Rows and roughly how far along a hidden order each lies, from 0 to 30
[  2.5   6.0   4.9  -2.2   9.8  22.5 -20.6 -18.5   5.6  11.1 -19.0   4.0
 -11.5  -8.9 -12.5  17.6  -8.6   3.6  15.9  -2.2   0.6  12.1   2.1  37.7
 -32.0  -0.8  -5.0 -24.3 -10.9  -1.1   7.0  -2.8  64.0   7.8   3.7  21.8
 -24.6  -2.0   1.3]  9
[-13.0 -11.3  13.7  -4.1 -13.7 -28.0   6.3 -13.4   9.6  11.9  -1.5   6.3
 -16.6  -3.6  13.3  15.3  12.0  19.0  -9.0  -6.5 -16.8  27.4   1.5  28.9
  15.9   2.7   2.3 -13.6  -2.3 -10.5  17.3   5.7   8.1 -20.5 -18.1 -56.3
  12.3 -12.4 -23.4]  3
[ -0.4  12.5 -15.5  -1.2  19.6  30.3  19.4  -9.7  10.8  -1.5  -7.2   5.0
 -11.9 -14.0  -7.0   7.5 -17.8 -33.0 -25.6   3.8  10.6   0.1  -1.8  25.5
 -17.7 -11.3 -15.4   6.1 -11.3   5.9  -4.2   9.6  28.1 -15.9  -0.7  26.3
  -0.5  -3.2  -7.7]  5
[ -4.0  -2.8 -10.4   5.9 -21.9 -35.6  16.9   1.9  15.7 -11.3  45.4  12.3
   0.1  -9.5   4.3  -4.7 -13.8  11.0 -48.3 -17.7   7.4 -15.8   4.9  -5.7
   0.8  -9.9  10.1  58.3   4.7 -12.7  31.9  -1.5 -31.1   8.7  25.2 -44.4
  48.5  -4.4 -17.7]  10
[-16.7  -2.9  13.1  -0.2 -10.9 -17.7   6.4 -16.8  12.9  15.3 -18.0  10.0
 -15.1  -7.2   2.4  10.8   7.1  24.4 -10.6  -0.8  -9.9  18.3   0.6  36.6
  11.4  11.8   3.9 -53.4  -6.8   0.3  16.0   4.2  36.6  -1.8  10.1 -41.4
   2.4  -4.6 -15.2]  5
[ 21.8  17.4 -11.1   0.9  16.8   5.8  10.6  10.4  21.5  -7.9  12.5   6.3
  17.0 -12.4  -1.8 -11.6 -17.7  -9.3 -16.9  15.2   4.9 -30.4  -5.1 -15.7
 -17.6  -4.9  -3.0  31.7   0.2  13.7  10.5   2.2 -14.6   3.9  27.0  24.1
  -1.7  12.7   0.2]  13
[  5.8  -2.4  -2.7  -0.6   5.3  47.8 -35.5  -7.0 -13.2   1.5 -16.5  -5.1
  -6.2   4.4  -6.8  16.2  -1.5  -9.8  52.7  -8.2   2.5  20.2   2.5   1.7
  -9.9   7.9   0.3  -7.8  -4.9  -5.4 -36.9  -4.1  27.6   3.9 -21.9  18.1
 -18.4  -0.7  15.6]  21
[ -6.1  10.5 -14.6   1.2  10.9   5.4  41.6   3.1   9.2  -1.0   5.3  10.6
  -1.6 -12.5   5.3   1.8  -8.8 -26.3 -36.1   3.4   2.3  33.9  -6.3   9.5
  13.2 -10.8  -8.3  35.9  -9.8  12.8  -4.0  13.8  -9.5 -36.7   3.8 -19.1
  17.5  -0.4 -18.1]  9
[ 27.4   6.0  -6.5   3.6  17.4  31.0 -23.4  17.6  -4.0  -6.6  20.1  -6.6
   5.8  12.0  -7.0   3.5  -2.0 -24.0  64.1 -25.6   6.1 -11.9  -0.6  -5.9
 -37.8   1.5   0.9  -0.9   9.2 -10.5   1.4 -22.1  19.5  23.9   0.9  56.3
   0.6   1.0   9.4]  21
[ -8.7   7.1  -1.1  -0.1  -6.4 -14.9  14.0 -14.8  20.8   5.1 -10.3  11.4
  -3.2 -18.8  -1.1  -2.0 -11.1  19.9 -42.7  15.5   2.7  -0.3   0.3  12.1
  12.7  -3.9   0.3  -7.0  -9.0   9.7   8.0  13.9   6.3   0.7  29.6 -42.8
  -3.6   2.9  -8.7]  5
[  3.8   6.2   4.6  -1.5 -16.6   8.8 -45.3  -7.9 -18.9  -6.1  -1.5   1.4
  13.8  -8.9  -8.4   9.5 -18.2   5.5  43.6   9.1  -1.6 -16.6   0.5 -23.1
  -4.0  -0.3  10.6  45.2  -0.8   9.6 -16.0   6.5 -41.8 -26.0 -39.7  18.7
 -22.1  13.0  26.0]  30
[-21.6  -8.0  15.1  -6.3 -14.1 -47.7  10.0 -13.9   2.9  10.2 -20.0   3.0
  -2.0  -8.1   8.2  -6.5   9.1  33.6 -45.7  19.6 -13.8  20.6   0.8  11.4
  42.2  -7.2   4.2  30.3  -5.8   5.8   5.3  15.5 -11.6 -20.7 -10.8 -45.9
 -14.6  -2.0 -11.0]  1
[ -8.4  -7.3  12.7  -4.8 -14.0 -17.3 -10.7   0.7 -17.9   6.8  -6.9  -0.1
   3.3   0.7  11.5  16.8  19.7   9.0  40.1  -4.0 -24.7   2.6  -4.2 -17.4
  22.5   4.1   9.8  -2.3   4.1   2.5 -21.3   2.9 -27.3 -41.9 -49.7 -33.7
  -2.4  -3.0  -4.0]  21
[  5.6  -6.0  14.6  -6.1  24.8  14.8   2.2  12.8   1.0   5.6   1.4  -4.2
  -7.1   7.6   0.2  10.4   9.6 -27.0  30.6 -18.0 -17.9   8.3  -3.7  36.9
 -39.3 -18.6 -10.3 -30.2   5.5 -11.4  27.6 -18.1  13.2  -8.5 -33.2  65.7
 -11.3 -13.5 -16.8]  0
[ 23.9  17.1   1.7  -1.3   5.3  17.2 -30.5  -1.4   4.9   3.9   0.6   4.4
  17.9  -4.1   0.6   6.8  -3.5  14.0  28.7  12.1  -8.0 -13.9  -2.3 -30.8
  -4.3  19.2  13.9  16.9   0.1   8.9 -13.0  -2.9 -17.3  -2.7  -6.8 -11.1
 -25.8  14.1  12.1]  30
[ -9.2 -14.4  23.3  -5.2 -24.5 -34.6 -12.4 -13.8   4.7  13.4  -2.8   4.3
  -9.7  -3.2   7.1  15.0   6.5  32.0  -1.9  -8.9 -20.8  21.2   2.7  16.0
  -2.0 -11.8   7.1 -16.6   0.3 -11.6  33.4   1.4   1.4 -15.0 -44.5 -30.4
  -7.8  -8.5 -10.8]  6
[-16.6  -5.6   6.4  -3.4 -17.0   2.2  10.1   3.2 -19.9  -3.1   8.6   6.8
 -12.0 -10.9  -0.6  23.0  -8.0 -24.1  15.6 -17.5 -17.7  -5.4  -3.8  11.6
  -7.2 -24.3  -5.3  36.4  -4.7   5.5   6.0  10.5 -12.5 -68.6 -75.4   5.5
  17.7 -12.2  -6.7]  15
[ -1.8  10.2 -23.8   7.3  -0.3  24.8  15.6  -7.3   7.7  -7.2  10.8  11.4
 -12.2 -13.8  -6.6   5.1 -15.6 -20.1 -12.9  -7.8  19.2  -4.0   0.9  13.6
  -3.1   8.3  -3.0  16.0 -11.1   6.2 -13.1   6.0  -2.9  -4.7  50.0 -28.7
  31.0  -1.8  -4.4]  18
[ -2.4   8.1  -8.3   3.7  -3.3 -27.3  29.5  12.7  13.7 -10.7  26.0   8.4
  12.1  -9.5   2.4 -11.6  -9.9  -1.8 -33.2   1.7   5.5 -25.8  -1.1 -16.7
   6.3  -9.8   4.0  52.0   4.1   6.5  22.0   5.0 -40.2 -16.2  21.7 -14.2
  25.9   4.7 -11.6]  12
[  5.6  12.6 -16.8   3.1  -3.6  14.8  20.8  -3.2   8.8  -2.9   9.6  14.8
   7.2 -12.1  12.8  18.7  -7.6 -11.8  -7.0   0.9  -4.3  -9.9  -5.9 -11.6
  21.7   9.1   4.9  48.5  -6.3   5.7 -22.2   9.3 -23.1 -37.9   0.0 -69.0
  20.6   1.1 -14.1]  26
[  6.1   2.0   5.4  -1.8  -1.8 -38.8   0.7  15.5   4.0 -10.1  28.4   2.5
  18.5  -6.7   0.0 -15.6 -11.5   3.2 -22.8   5.3  -2.3 -31.4  -0.4 -27.3
 -15.9 -28.1   1.2  64.6   9.4   4.1  36.4   2.2 -58.8 -19.8  -8.6  21.0
  -0.4   8.4  -2.7]  11

Part 2:
[ 58.0  -4.8 -14.1  15.0 -32.6 -12.3 -50.6  44.9  30.5  43.6  15.0  28.6
   4.4  -2.2  14.0  -0.6   4.3 -13.0   5.5]  0
[  7.4  -7.7   5.2 -10.0   4.5  -3.6  11.2   0.7  -5.1  -5.4  -1.8  -0.4
  -2.2  -1.3  -5.1   5.5   7.2  -0.4  -1.3]  17
[-31.2   8.4 -27.0  34.9 -42.6 -20.4 -73.4  27.9   4.9  53.8   2.1  23.4
  34.1  12.5   9.1 -38.5   9.3  -6.3  21.2]  23
[-34.9   5.7 -23.5  18.5 -27.0 -21.0 -56.0  14.3  22.0  18.7 -11.5  -5.3
  29.2   7.2 -21.5 -22.6   6.3   5.8  12.7]  30
[  1.0  -0.4   4.3  -4.0   6.4 -15.8  48.8   3.7  15.4  -1.3  -3.5 -10.2
   2.5 -16.3 -19.2  -6.7   7.4  -7.1  -1.0]  19
[-25.4  -0.3 -16.2  16.5 -22.7 -15.9 -61.2  10.6  -8.1  20.7   4.1  10.5
  12.2   4.7  14.1 -27.4   6.7  -8.5  13.1]  19
[ 49.3   6.5 -17.2   5.7 -24.0   0.2 -46.1  29.9  52.9  22.1  -8.4  14.7
  29.0   5.1 -29.0  27.2   0.7  13.1  -2.8]  13
[-14.9  -7.8 -19.1   2.0 -18.3 -29.3 -58.4  20.0  10.7   1.2  -5.7  -2.4
  25.8   2.9 -31.8 -18.2  26.8   0.2  11.4]  30
[ 96.8 -30.7  -2.4 -30.7  -2.2 -45.0  -9.2  32.3  24.0 -10.4  23.9  22.2
  -8.4 -36.7  -6.9   3.4  44.2 -33.0  -3.6]  4
[-20.0   3.8 -13.0   6.4  -5.4 -17.0 -28.7   3.8  16.8  11.1  -9.7  -8.6
  25.5   1.6 -24.3 -11.9   3.1   6.2   4.9]  28
[ 74.1  -8.5 -10.2 -13.7  -9.9 -28.8  -9.2  35.2  47.7  -0.8  -0.6  10.3
  21.6 -18.9 -34.6  16.4  27.0  -5.4  -4.7]  13
[ -1.5  -1.6   1.0   4.4  -1.6  -1.2   1.8   2.8  -3.6   7.7   2.6   0.9
  -3.0  -2.2  11.0 -12.9   1.2  -9.8   3.0]  14
[ 56.5 -14.1  -7.6   2.1 -18.2   2.0 -49.3  16.3  -3.5  15.4  14.3  30.8
  -4.7   2.5  12.4   6.3   4.2  -9.5   1.6]  3
[ -7.8   2.8  -4.1   0.0   2.4  -4.8  21.1   0.7  11.7   2.5  -8.2  -6.5
  -0.7  -0.9 -17.7   6.0   2.2   6.7  -1.6]  21
[ -2.0   6.5  -1.5   0.7   1.8 -14.2  28.4   7.7  28.5   1.0  -5.7  -8.7
   6.9 -10.0 -20.9   0.3   3.1  -0.5  -1.9]  19
[-26.4   6.2 -20.8  12.0 -19.4 -26.6 -40.5  13.7  28.7  27.3 -10.0  -8.0
  29.5  -0.2 -26.2 -20.2   9.9   8.8   9.7]  30
[ 58.7   2.7 -16.4   7.8 -28.6 -28.1 -18.7  36.0  58.1  29.9   2.6  21.2
  23.5 -17.7 -20.7  -1.9   8.8  -9.1   1.9]  9
[-16.0   7.0  -1.4  12.5  -6.6  -0.8  11.5   0.3  14.1  18.7  -5.5  -5.1
   1.1   0.2   2.3  -7.2  -8.2  -2.5   1.9]  17
[ -3.6 -13.9 -19.5   0.9 -17.0 -29.7 -46.6  11.5 -11.2   1.6   5.9  10.6
   3.3  -4.3   6.5 -21.0  24.4 -20.5  10.5]  19
[ 32.5  -1.3  -0.2  10.0  -8.2  -0.3 -20.9  11.1  14.8  16.2   4.6  15.7
  -1.6  -0.3  10.7   1.7  -3.2  -7.0   0.8]  9
[-50.0  21.9 -25.1  48.8 -45.7  14.6 -97.4   5.0   0.9  59.5  -4.3  21.6
  21.5  31.9  27.7 -27.0 -24.7  14.4  17.7]  18
[ 68.0 -14.2 -11.2   1.2 -21.9 -11.8 -54.2  30.9  29.7  24.5  18.4  28.2
  -1.0  -7.8  13.7   8.8  16.9 -14.1   0.8]  2
[-11.5  -2.7  -7.0  -2.9   1.1 -19.7   0.1   4.6   3.1  -2.9   1.0  -6.5
   3.1  -7.8 -20.0 -12.7  11.7  -4.6   1.0]  24
[-18.8   0.2 -25.1  26.1 -36.2 -21.0 -73.9  23.0  12.3  28.5  -8.3   7.4
  32.6  12.3 -15.5 -27.2  18.5  -1.8  19.3]  28
[ 49.7  15.5 -20.7  23.2 -33.2 -53.8  -5.4  45.5  74.6  48.6   4.1   9.4
  26.1 -39.6 -17.5 -44.7   8.0 -23.0   6.2]  10
[ 6.7 -6.9  4.5 -3.0  5.2 -1.3  1.3  2.6 -8.2  2.1  3.1  3.4 -4.0 -2.7
  5.4 -2.4  4.7 -7.6  1.2]  15
[ -6.7 -11.8 -16.1  -4.1 -13.4 -24.2 -56.5  10.2  -2.4  -4.0  -4.8  -2.7
  19.3   5.0 -30.2  -5.4  24.9  -0.5   6.5]  28
[ 59.6  -9.5  -9.7  -4.0 -17.2 -14.9 -27.4  28.1  38.1  12.5   7.9  23.2
   7.2 -10.4  -3.4   7.3  12.4 -11.1  -0.6]  7
[ 24.0  -5.6   3.9   6.8  -5.4  -8.9 -28.5   3.5  -4.9   9.9  17.2  20.0
  -4.2  -8.3  15.8 -21.6   4.6 -15.7   3.0]  6
[ 63.5  -6.2 -11.2  -3.1 -18.5  -7.7 -40.2  28.3  38.6  13.8   0.5  23.7
  14.8  -3.2 -15.6  19.2  12.8  -3.4  -2.8]  8
[ 56.0  -1.4  -6.8  -3.1 -12.5 -14.1 -19.6  30.9  46.3   8.6  -1.4  11.8
  19.1  -9.1 -23.3  12.2  12.8  -1.8  -2.7]  11
[  8.9   4.2  -3.5  -0.8   2.6  -7.5  28.5   5.5  24.8  -1.2  -6.9  -5.8
  11.1  -5.5 -21.9  14.4   5.1   1.4  -1.8]  19
[ 19.0   7.0  -8.5   7.4  -4.3  -7.0   9.9  15.2  40.7  11.3  -5.7  -3.3
  15.0  -5.8 -18.4   4.2   0.1   1.4  -0.2]  16
[ 64.1   4.5 -17.7  12.5 -28.9 -29.3 -35.9  35.9  55.2  34.5  -1.3  20.3
  24.8 -12.3 -24.5   2.5  12.3  -4.5   2.4]  10
[  6.1 -12.7  -4.9  -8.6   0.0 -22.2 -21.3   3.7 -15.8  -2.6   5.5   3.2
  -6.0  -8.2   4.2 -18.3  17.5 -14.1   3.1]  18
[-14.6  -2.0 -21.9  18.7 -28.4 -27.0 -61.4   8.9  -8.5  20.3   8.9  16.5
   7.0   2.3  17.5 -32.3  16.3 -13.3  17.7]  19
[ 33.0   1.4  -3.2   7.0  -6.2  -7.4  -2.7  14.6  22.8  11.5   2.9   8.2
   3.5  -7.1   6.0  -4.4   2.0 -10.0  -1.1]  10
[ 16.6   4.7  -2.6  -6.3   4.0 -21.0  25.4  -0.9  19.9  -2.9  -8.1 -12.3
  14.7  -3.7 -28.8   9.3   5.2   5.7  -2.8]  25
[ 62.9   7.3 -21.6  12.7 -29.2 -17.5 -47.2  33.4  56.3  39.9  -3.1  21.8
  27.6  -4.4 -23.7   9.9   5.2   1.3  -0.3]  9
[ 54.2 -10.9   0.3  -3.1  -6.2  -5.5 -22.9   8.8   5.2   7.8  15.2  21.2
  -7.5  -5.6   9.1   4.3   9.2  -9.3  -0.8]  6
[-28.7   1.3 -25.9  26.4 -36.5 -30.4 -68.2  17.4   0.4  27.6  -3.7   8.3
  29.4  16.1  -5.9 -29.2  14.9  -5.7  20.2]  24
[ 56.1  -3.3  -9.0  -4.2 -12.4 -11.3 -15.4  25.2  38.1  10.2  -2.1  15.8
  11.6  -6.9 -16.4  13.2   9.8  -2.1  -0.9]  11
[ 42.5   8.6 -11.4  14.4 -23.9  -3.3 -35.1  28.9  47.8  36.0  -1.4  17.9
  18.8  -3.3  -9.4   3.9  -3.5  -1.9   1.7]  10
[ 63.6 -13.5  -9.9   1.7 -31.0   8.1 -70.9  26.0   9.9  33.1  12.6  33.4
  -0.5  15.6  11.3  24.8  11.7  -1.9   1.4]  0
[-29.2   1.1 -26.8  27.3 -40.9 -13.5 -81.5  17.5   4.7  33.1  -5.2   8.6
  31.2  19.5  -7.0 -26.6  10.1  -0.4  20.1]  25
[ 44.9  -4.0  -4.4   3.6 -13.1  -4.4 -26.7  14.1  11.4  16.8  11.5  21.5
  -2.1  -3.8  11.6   0.9   4.2 -10.4   2.1]  6
[ 68.5  -6.8 -11.3  -6.8 -16.4 -17.7 -23.6  31.3  45.2   5.7  -0.6  17.2
  17.6  -9.0 -20.1  24.9  16.4  -3.3  -3.5]  10
[ -5.9 -12.1 -14.7   3.6 -25.3 -34.5 -54.1  16.2  -1.9   6.9   7.8  15.2
  13.2  -1.0   3.4 -30.5  30.5 -17.1  18.6]  21
[ -1.9 -13.9  -7.4  -3.6 -10.9 -14.4 -55.4   3.7 -14.8   0.3   6.9  11.3
  -1.0   3.0   6.9 -11.5  17.4  -7.7   7.4]  18
[-16.6  -2.5  -9.1  11.3 -13.7  -3.9 -49.8   2.3 -10.3  12.4   4.7  11.1
   3.9  16.5  16.2 -17.0   1.8  -4.2   7.1]  17
